Below are the code and all the weights of a small trained network. Each question names an input and a target symbol and asks about switching units off, where a switched-off unit gives its printed mean instead of its output.

import numpy as np


def w(rows, s, z=0):
    codes = np.array(rows[::2]) - 128.0
    scale = np.full(codes.shape[1], s)
    scale[-1] = z or s
    return codes * scale


def norm(h):
    return h / np.sqrt((h * h).mean(-1, keepdims=True) + 1e-5)


def f(y):
    return np.maximum(y, 0)


def softmax(a):
    e = np.exp(a - a.max(-1, keepdims=True))
    return e / e.sum(-1, keepdims=True)


def log_softmax(a):
    a = a - a.max(-1, keepdims=True)
    return a - np.log(np.exp(a).sum(-1, keepdims=True))


def net(x, mask):
    ids = ['ΓΔΘΠΩβεζηλμστφψ'.index(c) for c in x.split()]
    T = len(ids)
    res = E[ids] + P[:T]
    u = 0
    for l in range(3):
        q, k, v = (norm(res) @ M[l].T for M in (Q, K, V))
        z = softmax(np.where(np.tri(T) > 0, q @ k.T / 3**0.5, -1e9)) @ v
        res = res + np.where(mask[u], z, O[l][:, -1]) @ O[l][:, :-1]
        u += 1
        y = f(norm(res) @ A[l][:, :-1].T + A[l][:, -1])
        res = res + np.where(mask[u : u + 4], y, B[l][:, -1]) @ B[l][:, :-1]
        u += 4
    return log_softmax(norm(res)[-1] @ U[:, :-1].T + U[:, -1])


Q, K, V, O, A, B = {}, {}, {}, {}, {}, {}
E = w([
[81,127,2,47,94],'Γ',
[73,250,187,162,84],'Δ',
[85,81,131,34,89],'Θ',
[75,70,102,115,51],'Π',
[139,170,102,112,62],'Ω',
[96,100,161,30,94],'β',
[9,207,125,88,124],'ε',
[58,125,240,56,155],'ζ',
[89,112,226,118,194],'η',
[134,178,93,189,111],'λ',
[42,86,65,15,214],'μ',
[211,146,148,134,209],'σ',
[176,64,149,196,70],'τ',
[99,56,126,65,59],'φ',
[174,79,248,73,79],'ψ',
],0.015)
P = w([
[90,41,222,176,75],'0',
[108,69,187,201,81],'1',
[121,101,175,187,71],'2',
[126,124,163,169,68],'3',
[129,154,152,153,60],'4',
[141,186,140,145,66],'5',
[141,219,127,132,70],'6',
[136,254,118,119,81],'7',
[137,254,126,113,90],'8',
],0.004)
Q[0] = w([
[100,147,109,6,43],'0.h1',
[127,140,197,58,25],'0.h1',
[140,204,152,121,52],'0.h1',
],0.014)
K[0] = w([
[132,243,30,98,188],'0.h1',
[184,251,85,97,161],'0.h1',
[140,236,97,108,85],'0.h1',
],0.013)
V[0] = w([
[70,108,17,253,140],'0.h1',
[125,21,233,118,58],'0.h1',
[86,163,152,121,92],'0.h1',
],0.006)
O[0] = w([
[102,95,108,88,111,59],'0.h1',
[227,212,132,127,198,196],'0.h1',
[121,1,214,188,211,255],'0.h1',
],0.0059,0.003)
A[0] = w([
[146,131,184,2,69,231],'0.n1',
[132,174,153,63,162,70],'0.n2',
[88,87,76,136,69,143],'0.n3',
[193,153,179,99,130,252],'0.n4',
],0.0083,0.0034)
B[0] = w([
[146,124,78,225,122,254],'0.n1',
[129,78,186,106,254,149],'0.n2',
[147,141,165,182,252,177],'0.n3',
[49,49,34,204,153,204],'0.n4',
],0.0068,0.0089)
Q[1] = w([
[106,146,114,254,140],'1.h1',
[36,105,33,146,158],'1.h1',
[147,48,180,71,43],'1.h1',
],0.0084)
K[1] = w([
[106,181,123,205,76],'1.h1',
[99,191,59,104,95],'1.h1',
[144,2,136,109,90],'1.h1',
],0.0093)
V[1] = w([
[90,129,143,77,65],'1.h1',
[118,136,106,103,206],'1.h1',
[44,230,100,253,160],'1.h1',
],0.0046)
O[1] = w([
[144,35,98,49,42,88],'1.h1',
[218,82,140,174,1,119],'1.h1',
[193,155,112,58,113,255],'1.h1',
],0.0066,0.0061)
A[1] = w([
[159,117,105,198,37,86],'1.n1',
[63,87,208,78,84,144],'1.n2',
[131,64,47,143,132,138],'1.n3',
[254,198,127,197,143,4],'1.n4',
],0.007,0.0034)
B[1] = w([
[161,140,52,56,134,199],'1.n1',
[116,122,94,254,183,195],'1.n2',
[151,162,163,195,136,252],'1.n3',
[173,138,170,80,159,209],'1.n4',
],0.0093,0.0042)
Q[2] = w([
[201,139,164,80,157],'2.h1',
[74,148,57,248,125],'2.h1',
[72,119,168,96,52],'2.h1',
],0.014)
K[2] = w([
[130,39,156,163,46],'2.h1',
[54,254,60,32,73],'2.h1',
[106,153,111,245,181],'2.h1',
],0.0097)
V[2] = w([
[184,93,222,115,1],'2.h1',
[135,217,134,187,48],'2.h1',
[84,214,160,193,121],'2.h1',
],0.0081)
O[2] = w([
[109,190,165,255,126,1],'2.h1',
[179,98,144,204,15,170],'2.h1',
[45,82,230,98,35,221],'2.h1',
],0.0083,0.0071)
A[2] = w([
[187,178,254,92,155,75],'2.n1',
[193,94,147,160,70,127],'2.n2',
[168,92,204,180,77,87],'2.n3',
[80,94,228,158,192,4],'2.n4',
],0.0092,0.0044)
B[2] = w([
[148,28,163,140,19,212],'2.n1',
[106,245,125,80,119,247],'2.n2',
[93,176,115,141,198,254],'2.n3',
[180,234,69,87,76,222],'2.n4',
],0.012,0.004)
U = w([
[99,191,236,154,87,99],'Γ',
[127,40,107,206,188,157],'Δ',
[48,68,188,35,103,57],'Θ',
[57,117,59,203,124,131],'Π',
[126,196,51,76,45,6],'Ω',
[160,115,28,188,82,64],'β',
[146,135,99,146,213,173],'ε',
[116,51,25,81,59,51],'ζ',
[147,171,223,6,147,35],'η',
[186,72,163,126,31,126],'λ',
[117,96,109,39,213,226],'μ',
[174,65,192,109,176,253],'σ',
[154,232,123,125,209,177],'τ',
[173,136,148,106,147,240],'φ',
[211,165,197,203,144,128],'ψ',
],0.017,0.0049)

Each question gives the input, a string of symbols that net reads in full, and the target symbol t.
The units are the heads (3 rows each of Q, K, V and O) and the neurons (one row each of A and B). Each row of codes is followed by its name. A weight is (code - 128) times the scale printed after its matrix; where a second scale follows, it is the last column's (O, A, B and U).
mask holds one flag per unit, layer by layer, with each layer's heads first. A switched-off unit (its flag False) gives its mean, the last column of its rows in O or B, instead of its output. The means were averaged over made-up inputs and are rounded, as every weight is.
A unit's drop is (log p(t) with every unit on - log p(t) with that unit switched off) / (log p(t) with every unit on - log p(t) with every unit switched off).
The circuit of an input: a set's keep is (log p(t) with only the set's units on - log p(t) with every unit switched off) / (log p(t) with every unit on - log p(t) with every unit switched off). Starting from the 12 units with the biggest drops (on a tie, the unit counted first), units are removed one at a time, each time the one whose removal leaves the highest keep (on an exact tie, the one counted first), for as long as the keep stays at least 0.8.
circuit, biggest first: the units of the circuit, biggest drop first
k most important neurons: the k neurons with the biggest drops, biggest first
top k neurons in layer l: the k neurons of layer l with the biggest drops, biggest first
input τ Δ ψ Ω Θ φ Θ, target τ: 2 most important neurons -> (1.n3; 1.n1)
input Δ λ Γ β, target ζ: circuit, biggest first -> (0.n1)
input Ω Θ Θ Θ λ, target λ: circuit, biggest first -> (1.n4; 0.n1; 2.n1)
input Θ φ Π, target λ: circuit, biggest first -> (0.n4; 0.h1; 2.n1; 1.n4)
input ψ τ ψ η φ Π ψ Θ Θ, target Δ: circuit, biggest first -> (0.n1; 0.h1; 0.n2; 0.n4)
input μ Ω ψ ζ ψ, target τ: 2 most important neurons -> (2.n2; 1.n2)
input Θ Θ φ Γ β, target ζ: top 2 neurons in layer 0 -> (0.n3; 0.n1)
input β Γ β λ Θ, target Π: 3 most important neurons -> (1.n3; 1.n2; 0.n3)
input σ λ ζ λ β, target Π: top 2 neurons in layer 1 -> (1.n2; 1.n4)
input Θ β Ω Θ ψ ψ, target τ: 2 most important neurons -> (2.n2; 2.n3)
input λ Π λ β σ ψ σ β, target Ω: top 2 neurons in layer 0 -> (0.n1; 0.n3)
input λ β ε φ σ Θ ε Δ Π, target Γ: top 2 neurons in layer 1 -> (1.n3; 1.n2)
input Θ Π Γ Θ λ φ ψ λ, target ψ: top 2 neurons in layer 1 -> (1.n4; 1.n1)
input φ Δ Θ η, target η: top 3 neurons in layer 0 -> (0.n1; 0.n4; 0.n2)
input Ω η ε φ Ω ε ψ μ λ, target ψ: 4 most important neurons -> (1.n4; 0.n1; 2.n1; 1.n1)
input λ τ η, target τ: circuit, biggest first -> (2.n4)
input τ Ω Δ ζ, target Γ: 2 most important neurons -> (1.n2; 2.n4)
input ζ ζ τ, target τ: top 2 neurons in layer 0 -> (0.n3; 0.n4)
input τ Γ Θ ψ, target ζ: 2 most important neurons -> (0.n3; 0.n1)
input ζ Π Ω Θ Θ Δ η, target η: top 2 neurons in layer 0 -> (0.n1; 0.n2)
input φ ε μ Γ η, target μ: circuit, biggest first -> (2.h1)
input Ω σ β ψ ζ, target Ω: top 2 neurons in layer 1 -> (1.n1; 1.n2)
input ζ ε Θ λ λ μ Θ, target μ: 2 most important neurons -> (0.n4; 1.n2)
input β Γ ψ Ω η, target ψ: top 3 neurons in layer 2 -> (2.n1; 2.n4; 2.n2)
